<135>: [103 107 100  86  88 129  92 104]
<145>: [155 151 157 166 166 137 161 153]
<139>: [156 152 159 170 168 135 165 155]
<168>: [151 134 149 164 166 159 154 159]
<71>: [157 153 160 171 171 135 166 155]
<37>: [154 151 159 168 167 134 164 153]
<141>: [101 107  97  83  84 130  89 103]
<7>: [152 149 158 164 166 134 159 152]
<99>: [151 149 159 164 165 134 159 154]
<144>: [158 152 157 169 167 137 164 152]
<167>: [103 108 100  87  88 128  92 105]
order: [151 159 168 167 134 164 153 154] : <37>
order: [159 134 159 151 164 165 154 149] : <99>

<34>: [154 158 152 133 125 153 121 166 119 103 156  95]
<42>: [152 112 113 113 144 157 134 148 115 107 116 121]
<72>: [152 125 158 121 132 154 156 166 103  95 153 119]
<126>: [113 111 115 116 134 121 113 157 144 107 152 148]
<134>: [143 137 121 137 123 153 142 150 133 112 124 104]
<185>: [110 129 158 127 124 101 127 116 122 138 153 148]
<82>: [113 148 113 115 107 144 134 111 152 115 157 121]
<32>: [123 133 125 134 124 126 128 126 136 130 127 125]
<88>: [140 117 123 114 138 134 123 128 113 127 120 133]
order: [107 116 121 152 112 113 113 144 157 134 148 115] : <42>
order: [152 148 113 111 115 116 134 121 113 157 144 107] : <126>
order: [119 153  95 103 166 156 154 132 121 158 125 152] : <72>
order: [125 158 121 132 154 156 166 103  95 153 119 152] : <72>

<77>: [129 125 131 122 135 186 112 131 166 188 157 132 144 150 162 145 122 119]
<118>: [100  96 107 151 159 187 132 108 114 101 135 143 105 145  93 135 139  97]
<92>: [131 135 144 157 166 188 132 122 119 131 122 112 129 162 125 186 144 150]
order: [159 145 108 105 187 114 139  96 143 132 101 100  97 135 135  93 151 107] : <118>
order: [150 131 135 144 157 166 188 132 122 119 131 122 112 129 162 125 186 144] : <92>
order: [132 108 114 101 135 143 105 145  93 135 139  97 100  96 107 151 159 187] : <118>

<17>: [ 92 133  89 148 148 129 127  95 121 134 113 133 150]
<85>: [ 95 133  90 113 150 134 127 129 148 133  92 121 148]
<54>: [164 136 179 143  90 166 109 173 112 114  78  72 142]
<172>: [181 109 110 106 170 120 129  97 148 171 184  93  70]
<155>: [180 168 149 135  71  86 119  83  95 138 179 122 109]
<142>: [137  78  84 120 103 136 111 123 127 136  92 153 157]
<68>: [135  95 129 127 120  92 148 133 133 148  89 113 150]
<101>: [143 146 173 148 132 175 162  84 147 129 150 123  99]
<190>: [111 109 139 151 120 151  87 145  70  92  75 112 113]
<102>: [148 127 148  95 133  89 150 133  92 134 120 129 113]
<106>: [124  75 105 100 181 159 103  87 118 143  87 159 144]
order: [148 148 134 133 113 129 127 150 133  89 120  92  95] : <102>
order: [142  72  78 114 112 173 109 166  90 143 179 136 164] : <54>
order: [ 89  92  95 113 121 127 129 133 133 134 148 148 150] : <17>
order: [134 129 150 127  89 113  95 120 148  92 133 133 148] : <102>
order: [150 133 113 134 121  95 127 129 148 148  89 133  92] : <17>
order: [ 70  93  97 106 109 110 120 129 148 170 171 181 184] : <172>
order: [ 75  87  87 100 103 105 118 124 143 144 159 159 181] : <106>

<58>: [120 152 174 176 158 136 154  89 129 158  80 100 161 143 130 103 100 117
 156 100 169 148 158 146 103 102 153  80 172 171  81 148]
<23>: [ 89 176 146  81 171 152 148 174 100 103 148 172 136 154 129 161 100 102
 120 158  80 100 158 130 143 169 117  81 153 103 156 158]
<128>: [117 150 107  90 170 102 145 110 145 170 111 103 177 157 139  94 169 128
 161  84 134 149 171 144 123  85  90 125 115 111 111 102]
<14>: [101  83 148 176 140 131 137 141  95 175 165  97 131 153 141 166 163 128
  89 132 172 129 160 174 131 140  97 141 112 128 123  99]
order: [ 80  81  81  89 100 100 100 102 103 103 117 120 129 130 136 143 146 148
 148 152 153 154 156 158 158 158 161 169 171 172 174 176] : <23>
order: [153 103 176 158 100 143 158 161 152  80  81  89 117 102 148 100 169 154
 100 172 156 120 146 171 130 136 103  80 148 174 129 158] : <58>

<44>: [ 87  67  98 163 146  97 107 155  95]
<115>: [ 98  89 167  94 146 156  87 163  67]
<5>: [ 95 113 116  99  85 129 118 101 154]
<28>: [ 87  67  98 163 146  89 167  94 157]
<63>: [155 163 146 106  98  95  97  87  67]
<33>: [ 95 113 116  99  85 129 118 152 154]
order: [ 67 167  94  87  89  98 146 163 157] : <28>
order: [ 67  98 163 146  97 107 155  95  87] : <44>
order: [154 101 118 129  85  99 116 113  95] : <5>
order: [157  87  67  98 163 146  89 167  94] : <28>

<22>: [102 160 155 161 134 146 127 136 147 156 168 132 128 141  89 120 170  83
 104  83 112 135 152 166 117 122 163]
<90>: [122 155 155 134  90 102 166 152  83 112 136 135 146 120 128 162 168 127
  83 141 163 147 105 132 160 170 117]
<61>: [ 90 135 136 168 120 152  83 134 163 128 147 146 156 127 160 161 170 141
 122 112 155 132 102  83 166 104 117]
order: [ 83  83  90 102 105 112 117 120 122 127 128 132 134 135 136 141 146 147
 152 155 155 160 162 163 166 168 170] : <90>
order: [117 170 160 132 105 147 163 141  83 127 168 162 128 120 146 135 136 112
  83 152 166 102  90 134 155 155 122] : <90>
order: [117 122 155 155 134  90 102 166 152  83 112 136 135 146 120 128 162 168
 127  83 141 163 147 105 132 160 170] : <90>
order: [ 83  83  90 102 104 112 117 120 122 127 128 132 134 135 136 141 146 147
 152 155 156 160 161 163 166 168 170] : <61>
order: [152 135  90 146 136 155 104  83 128 156 160 134 168 132 112 120 163 166
  83 147 102 127 141 161 170 122 117] : <61>
order: [ 83  83  89 102 104 112 117 120 122 127 128 132 134 135 136 141 146 147
 152 155 156 160 161 163 166 168 170] : <22>
order: [117  90 135 136 168 120 152  83 134 163 128 147 146 156 127 160 161 170
 141 122 112 155 132 102  83 166 104] : <61>

<62>: [105 130 156 126 119 135 135 123 109]
<179>: [128 128 127 128 128 128 128 128 128]
<119>: [170 132 123  67 148 139 113 178 114]
<24>: [149 126 103 130 136 122 122 133 145]
<166>: [ 86 132 179 125 112 140 140 119  93]
<105>: [ 91 131 173 125 113 139 139 120  97]
<51>: [119 129 139 127 124 131 131 126 120]
<149>: [178 124  67 132 148 113 114 139 170]
order: [128 128 128 128 128 128 127 128 128] : <179>
order: [ 93 140 140 132 179 119 125 112  86] : <166>
order: [170 139 114 113 148 132  67 124 178] : <149>

<132>: [ 76 127 134 113]
<66>: [127 150 130 153]
<70>: [ 75 113 134 126]
<18>: [127 153 150 131]
<122>: [127  75 134 113]
order: [113 134  75 127] : <122>
order: [150 130 153 127] : <66>
order: [127 134 113  76] : <132>
order: [ 75 113 134 127] : <122>
order: [127 130 150 153] : <66>

<143>: [123 115 131 141 131 127 127 139 126 136 125 125 125 103 119 127 141 132
 130 138 139 123 132 129 118 135 132 141 130 140 127 127 122 131]
<2>: [127 126 119 152 158 108 123 128 157 118 121 147 161 138 143 126 159 117
 124 118 160 133 129 143 135 132 136 121 107 156 111 123 120 130]
<60>: [116 106 161 115  91 144 115 146 118 160 158  97  98 125  94 148 106 140
 149 157  90 122 132 130 119 116 142 135 138 118 127 166 151 157]
<97>: [161 132 150 156 146 156 114 118 148 168  80 149 106  98 149 100 154  70
 100  80 146 125 141 140 154 120 139  72  96 138  91 151 132 153]
<176>: [133 110 145 105 106 160 113 113 140 164 101 175 157 104 102 107 111 147
 112 118 132 111 147 100 111 139 120 173 160 118 113 133 117 152]
<177>: [132 161 132 106 118 154 168 148  72 138 140 156 100 154 139 153  70 149
 120 150  80 146 152  91 146 125  96 149 114  80 156 100 141  98]
<100>: [118 125 127 140 131 115 127 130 141 123 122 141 132 138 125 130 136 125
 141 126 127 132 131 129 132 123 131 127 103 138 127 135 119 139]
<15>: [124 162 107 158 119 129 124  86  93 148 120 117 108 122 151 130 138 112
 156 130 126 118 111 137 134 105 146 105 109 144 109 116 129 136]
<40>: [142 117 137 125 128 144 120 141 127 149 150 116 136 126 128 143 132 141
 106 147 140 132 137 144 130 135 130 134 153 133 124 123 149 119]
<111>: [145 110 117 139 147 113 100 107 164 118 118 104 157 101 133 102 173 111
 113 106 175 111 105 152 112 140 147 113 160 160 111 133 120 133]
order: [131 127 103 138 127 135 119 139 118 125 127 140 131 115 127 130 141 123
 122 141 132 138 125 130 136 125 141 126 127 132 131 129 132 123] : <100>
order: [146 161 120  70  96 149 148 151 100 168 154 138 154 150 156 118 146  80
 153  91  80 125 139 141 149 156 100 132 140 132  98 114  72 106] : <97>
order: [ 70  72  80  80  91  96  98 100 100 106 114 118 120 125 132 132 138 139
 140 141 146 146 148 149 149 150 152 153 154 154 156 156 161 168] : <177>
order: [130 127 126 119 152 158 108 123 128 157 118 121 147 161 138 143 126 159
 117 124 118 160 133 129 143 135 132 136 121 107 156 111 123 120] : <2>
order: [105 104 175 120 100 113 111 152 102 133 157 110 140 139 101 133 106 133
 111 118 113 160 113 107 112 147 160 147 111 117 164 118 145 173] : <111>

<46>: [128 151 105  92 109 154]
<6>: [165 117 116 117 154 164]
<133>: [113 144 152 159 180 164]
<127>: [152 144 160 113 180 164]
order: [164 180 113 160 144 152] : <127>
order: [113 144 152 159 164 180] : <133>

<49>: [171 120 114  97 157 161 105 134 149 118 143]
<56>: [117 114 120 157 171 134 143  97 105 149 161]
<20>: [145  93 123 123 153 128 105 106 115 165 126]
order: [143 105 114 117 171 134 120  97 149 161 157] : <56>
order: [157 143 161 114 118  97 120 149 134 171 105] : <49>

<112>: [131 155 186 144 140 133 183]
<136>: [184 135 181 143 132 154 141]
<38>: [178 137 179 138 132 152 146]
<78>: [140 131 186 144 156 133 183]
<131>: [182 135 180 141 132 154 142]
<123>: [166 146 171 128 134 148 152]
<98>: [147 134 146 152 171 128 166]
<157>: [138 138 132 146 179 178 152]
<65>: [186 133 183 145 131 156 140]
order: [132 135 141 143 154 181 184] : <136>
order: [152 148 134 128 171 146 166] : <123>
order: [131 133 140 145 156 183 186] : <65>
order: [131 156 133 186 140 183 145] : <65>
order: [183 133 156 144 186 131 140] : <78>
order: [132 152 146 178 137 179 138] : <38>

<114>: [124 140 167 116 144 162 115 101 138]
<146>: [108 151  84 120 121 137 148 110 149]
<163>: [142  65 116 153 162 166 133 126  90]
<13>: [128 114  93 145 152 146 114 141 136]
<110>: [146 108 126 131 140  95 129 150  76]
<164>: [131  89 145 158 103 121 126 116 120]
<43>: [165 133  90 162 116 153 142  65 126]
<30>: [112 112 141 152 119 144 107 137 150]
order: [141 119 144 152 150 112 112 107 137] : <30>
order: [136 141 114 146 152 145  93 114 128] : <13>
order: [138 101 115 162 144 116 167 140 124] : <114>
order: [ 65  90 116 126 133 142 153 162 165] : <43>

<41>: [135 152 151 174 179 143 172 181 162 163 183]
<130>: [172 162 152 143 135 129 127 128 133 141 152]
<12>: [127 143 128 133 129 141 152 152 162 135 173]
<45>: [133 162 141 152 152 172 129 135 128 127 142]
order: [162 152 143 135 129 127 128 133 141 152 172] : <130>
order: [162 163 183 135 152 151 174 179 143 172 181] : <41>
order: [173 135 162 152 152 141 129 133 128 143 127] : <12>
order: [128 162 172 127 135 152 152 129 141 142 133] : <45>
order: [152 141 133 128 127 129 135 143 152 162 172] : <130>
order: [152 143 135 129 127 128 133 141 152 172 162] : <130>

<113>: [157 181 122 149 129 154 118 157 151]
<93>: [112 133 110 121 132 153 103  76 118]
<87>: [135 113 139 123 101 113  69 122 165]
<120>: [132 110 134 121 103 112  76 118 153]
<83>: [122 157 129 149 151 153 181 157 118]
order: [151 157 181 122 149 129 154 118 157] : <113>
order: [118 157 181 153 151 149 129 157 122] : <83>
order: [121 103 112  76 118 153 132 110 134] : <120>
order: [151 157 118 154 129 149 122 181 157] : <113>

<107>: [150  79 140 180  73]
<86>: [140  73 179  79 150]
<117>: [ 79  73 150 140 179]
order: [ 73 180 140  79 150] : <107>
[140  73 179  79 150] : <86>
order: [ 73 150  79 140 180] : <107>
order: [ 79 140 180  73 150] : <107>
order: [ 73  79 140 150 180] : <107>

